Here is a tiny trained network, its code and every weight. The questions are about switching its units off for an input and a class, where a switched-off unit gives its printed mean instead of its output.

import numpy as np


def w(rows, s, z=0):
    codes = np.array(rows[::2]) - 128.0
    scale = np.full(codes.shape[1], s)
    scale[-1] = z or s
    return codes * scale


def norm(h):
    return h / np.sqrt((h * h).mean(-1, keepdims=True) + 1e-5)


def f(y):
    return y / 2 * (1 + np.tanh(0.7978845608 * (y + 0.044715 * y**3)))


def log_softmax(a):
    a = a - a.max(-1, keepdims=True)
    return a - np.log(np.exp(a).sum(-1, keepdims=True))


def net(x, mask):
    res = np.array(x, float).reshape(1, 2) / 4 @ E
    u = 0
    for l in range(2):
        y = f(norm(res) @ A[l][:, :-1].T + A[l][:, -1])
        res = res + np.where(mask[u : u + 13], y, B[l][:, -1]) @ B[l][:, :-1]
        u += 13
    return log_softmax(norm(res)[-1] @ U[:, :-1].T + U[:, -1])


A, B = {}, {}
E = w([
[253,92,94,219],'x0',
[219,96,186,36],'x1',
],0.0057)
A[0] = w([
[248,150,184,92,95],'L0N1',
[154,142,160,108,14],'L0N2',
[95,148,130,137,234],'L0N3',
[116,171,71,163,16],'L0N4',
[142,97,205,104,87],'L0N5',
[59,61,165,185,54],'L0N6',
[136,140,148,123,4],'L0N7',
[128,128,120,136,14],'L0N8',
[101,98,126,52,193],'L0N9',
[173,162,126,103,60],'L0N10',
[137,92,103,71,15],'L0N11',
[88,195,119,211,160],'L0N12',
[164,90,101,140,96],'L0N13',
],0.011,0.0035)
B[0] = w([
[187,74,142,165,254],'L0N1',
[95,107,254,180,124],'L0N2',
[241,162,130,110,182],'L0N3',
[66,98,213,155,144],'L0N4',
[126,38,151,172,167],'L0N5',
[103,72,110,193,140],'L0N6',
[29,34,176,62,107],'L0N7',
[97,74,132,93,107],'L0N8',
[223,68,187,127,209],'L0N9',
[119,8,202,107,132],'L0N10',
[40,74,194,180,127],'L0N11',
[140,55,174,132,215],'L0N12',
[130,223,93,40,157],'L0N13',
],0.0052,0.0062)
A[1] = w([
[120,127,185,59,239],'L1N1',
[30,151,147,179,147],'L1N2',
[205,92,190,171,50],'L1N3',
[68,143,142,1,196],'L1N4',
[77,138,170,81,237],'L1N5',
[34,107,77,178,10],'L1N6',
[165,182,136,52,114],'L1N7',
[139,167,21,72,5],'L1N8',
[128,124,136,166,94],'L1N9',
[190,105,70,114,102],'L1N10',
[95,123,60,146,184],'L1N11',
[182,82,162,126,93],'L1N12',
[144,63,102,243,57],'L1N13',
],0.0099,0.0025)
B[1] = w([
[179,102,74,152,200],'L1N1',
[187,78,187,148,171],'L1N2',
[49,163,101,103,254],'L1N3',
[159,194,46,198,183],'L1N4',
[191,160,106,132,164],'L1N5',
[141,2,101,189,160],'L1N6',
[100,83,205,84,164],'L1N7',
[71,85,135,71,120],'L1N8',
[60,147,175,65,140],'L1N9',
[130,128,122,151,179],'L1N10',
[164,89,186,168,140],'L1N11',
[58,144,145,161,217],'L1N12',
[147,128,139,69,238],'L1N13',
],0.0087,0.0064)
U = w([
[186,41,200,139,254],'0',
[246,155,93,141,189],'1',
[43,131,178,28,152],'2',
[89,168,135,131,2],'3',
],0.012,0.0048)

Each question gives the input, the list of numbers given to net, and the class t.
The units are the neurons (one row each of A and B). Each row of codes is followed by its name. A weight is (code - 128) times the scale printed after its matrix; where a second scale follows, it is the last column's (A, B and U).
mask holds one flag per neuron, layer by layer. A switched-off neuron (its flag False) gives its mean, the last column of its row in B, instead of its output. The means were averaged over made-up inputs and are rounded, as every weight is.
A unit's drop is (log p(t) with every unit on - log p(t) with that unit switched off) / (log p(t) with every unit on - log p(t) with every unit switched off).
The circuit of an input: a set's keep is (log p(t) with only the set's units on - log p(t) with every unit switched off) / (log p(t) with every unit on - log p(t) with every unit switched off). Starting from the 12 units with the biggest drops (on a tie, the unit counted first), units are removed one at a time, each time the one whose removal leaves the highest keep (on an exact tie, the one counted first), for as long as the keep stays at least 0.8.
circuit, biggest first: the units of the circuit, biggest drop first
k most important neurons: the k neurons with the biggest drops, biggest first
k most important neurons of layer l: the k neurons of layer l with the biggest drops, biggest first
drop when u is switched off: that unit's drop, to one decimal
input [-6,-6], class 0: circuit, biggest first	(L1N2)
input [3,-2], class 2: 2 most important neurons	(L1N1, L0N12)
input [-1,-3], class 2: 2 most important neurons	(L0N12, L0N3)
input [-3,-1], class 2: 4 most important neurons	(L0N3, L1N7, L0N13, L0N9)
input [-5,-1], class 1: 2 most important neurons	(L0N1, L1N4)
input [3,3], class 2: 2 most important neurons	(L1N3, L0N3)
input [-4,-2], class 1: 4 most important neurons	(L0N1, L0N5, L1N4, L1N1)
input [-2,-3], class 2: 2 most important neurons	(L0N12, L0N3)
input [-3,0], class 2: 4 most important neurons	(L0N9, L1N7, L0N13, L0N3)
input [-6,5], class 1: 2 most important neurons	(L1N4, L1N1)
input [3,-1], class 2: 3 most important neurons	(L1N8, L1N1, L1N4)
input [-7,-7], class 0: 2 most important neurons of layer 1	(L1N2, L1N6)
input [-2,-8], class 0: drop when L1N7 is switched off	0.0
input [-4,0], class 1: circuit, biggest first	(L1N4)
input [-7,5], class 1: drop when L1N4 is switched off	0.3
input [-6,-5], class 1: drop when L0N1 is switched off	0.3
